Below are the code and all the weights of a small trained network. Each question names an input and a class and asks about switching units off, where a switched-off unit gives its printed mean instead of its output.

import numpy as np


def w(rows, s, z=0):
    codes = np.array(rows[::2]) - 128.0
    scale = np.full(codes.shape[1], s)
    scale[-1] = z or s
    return codes * scale


def f(y):
    return y / 2 * (1 + np.tanh(0.7978845608 * (y + 0.044715 * y**3)))


def log_softmax(a):
    a = a - a.max(-1, keepdims=True)
    return a - np.log(np.exp(a).sum(-1, keepdims=True))


def net(x, mask):
    res = np.array(x, float).reshape(1, 2) / 4 @ E
    y = f(res @ A[0][:, :-1].T + A[0][:, -1])
    res = res + np.where(mask, y, B[0][:, -1]) @ B[0][:, :-1]
    return log_softmax(res[-1] @ U[:, :-1].T + U[:, -1])


A, B = {}, {}
E = w([
[48,112,116,142,236,217,134,102,106,181],'x0',
[168,45,254,71,217,121,25,154,135,154],'x1',
],0.013)
A[0] = w([
[36,180,53,208,106,112,160,158,101,189,122],'neuron 1',
[122,135,72,202,135,151,237,42,181,164,131],'neuron 2',
[142,55,183,60,172,168,84,113,83,246,170],'neuron 3',
[38,139,124,192,159,254,126,103,63,228,254],'neuron 4',
[27,125,99,206,176,242,133,135,67,171,72],'neuron 5',
[62,175,67,188,45,117,212,60,57,116,137],'neuron 6',
],0.009,0.007)
B[0] = w([
[67,194,196,44,165,225,143,113,143,78,212],'neuron 1',
[34,205,84,60,174,162,203,119,56,5,210],'neuron 2',
[160,54,172,148,136,99,13,59,241,249,240],'neuron 3',
[96,105,123,213,134,169,184,200,91,190,252],'neuron 4',
[245,97,92,236,32,88,151,184,52,84,215],'neuron 5',
[65,225,177,107,63,149,104,86,231,156,250],'neuron 6',
],0.011,0.018)
U = w([
[100,127,123,204,178,170,171,189,85,156,242],'0',
[142,81,108,119,120,145,145,148,119,78,32],'1',
[161,109,101,102,178,127,169,179,86,57,41],'2',
[249,119,125,213,7,60,94,206,152,159,253],'3',
[81,173,133,77,129,175,146,114,188,109,158],'4',
[158,131,99,128,163,141,125,132,64,85,50],'5',
[141,92,149,116,184,140,67,96,201,204,109],'6',
[135,76,88,114,165,136,144,178,133,45,36],'7',
],0.012,0.0045)

Each question gives the input, the list of numbers given to net, and the class t.
The units are the neurons (one row each of A and B). Each row of codes is followed by its name. A weight is (code - 128) times the scale printed after its matrix; where a second scale follows, it is the last column's (A, B and U).
mask holds one flag per neuron, in row order. A switched-off neuron (its flag False) gives its mean, the last column of its row in B, instead of its output. The means were averaged over made-up inputs and are rounded, as every weight is.
A unit's drop is (log p(t) with every unit on - log p(t) with that unit switched off) / (log p(t) with every unit on - log p(t) with every unit switched off).
The circuit of an input: a set's keep is (log p(t) with only the set's units on - log p(t) with every unit switched off) / (log p(t) with every unit on - log p(t) with every unit switched off). Starting from all 6 units, units are removed one at a time, each time the one whose removal leaves the highest keep (on an exact tie, the one counted first), for as long as the keep stays at least 0.8.
units of the circuit, in order: the units of the circuit, biggest drop first
unit that matters most: the unit with the biggest drop
top k neurons: the k neurons with the biggest drops, biggest first
drop of u: that unit's drop, to one decimal
input [-5,-3], class 4: unit that matters most -> neuron 5
input [3,2], class 3: top 2 neurons -> neuron 1; neuron 2
input [1,-1], class 0: top 3 neurons -> neuron 3; neuron 6; neuron 1
input [-8,7], class 6: top 2 neurons -> neuron 5; neuron 4
input [2,-2], class 0: top 2 neurons -> neuron 4; neuron 3
input [-6,6], class 6: top 3 neurons -> neuron 5; neuron 4; neuron 3
input [-2,1], class 3: top 3 neurons -> neuron 2; neuron 1; neuron 3
input [-7,7], class 6: top 3 neurons -> neuron 5; neuron 3; neuron 4
input [-6,7], class 6: top 2 neurons -> neuron 5; neuron 3
input [4,-4], class 0: top 2 neurons -> neuron 4; neuron 5
input [6,5], class 3: top 2 neurons -> neuron 5; neuron 1
input [4,3], class 3: top 2 neurons -> neuron 1; neuron 5
input [6,4], class 3: drop of neuron 5 -> 0.6
input [6,1], class 3: units of the circuit, in order -> neuron 5
input [-7,-5], class 4: drop of neuron 2 -> 0.0
input [2,2], class 6: drop of neuron 5 -> 3.5
input [5,2], class 3: drop of neuron 5 -> 0.1
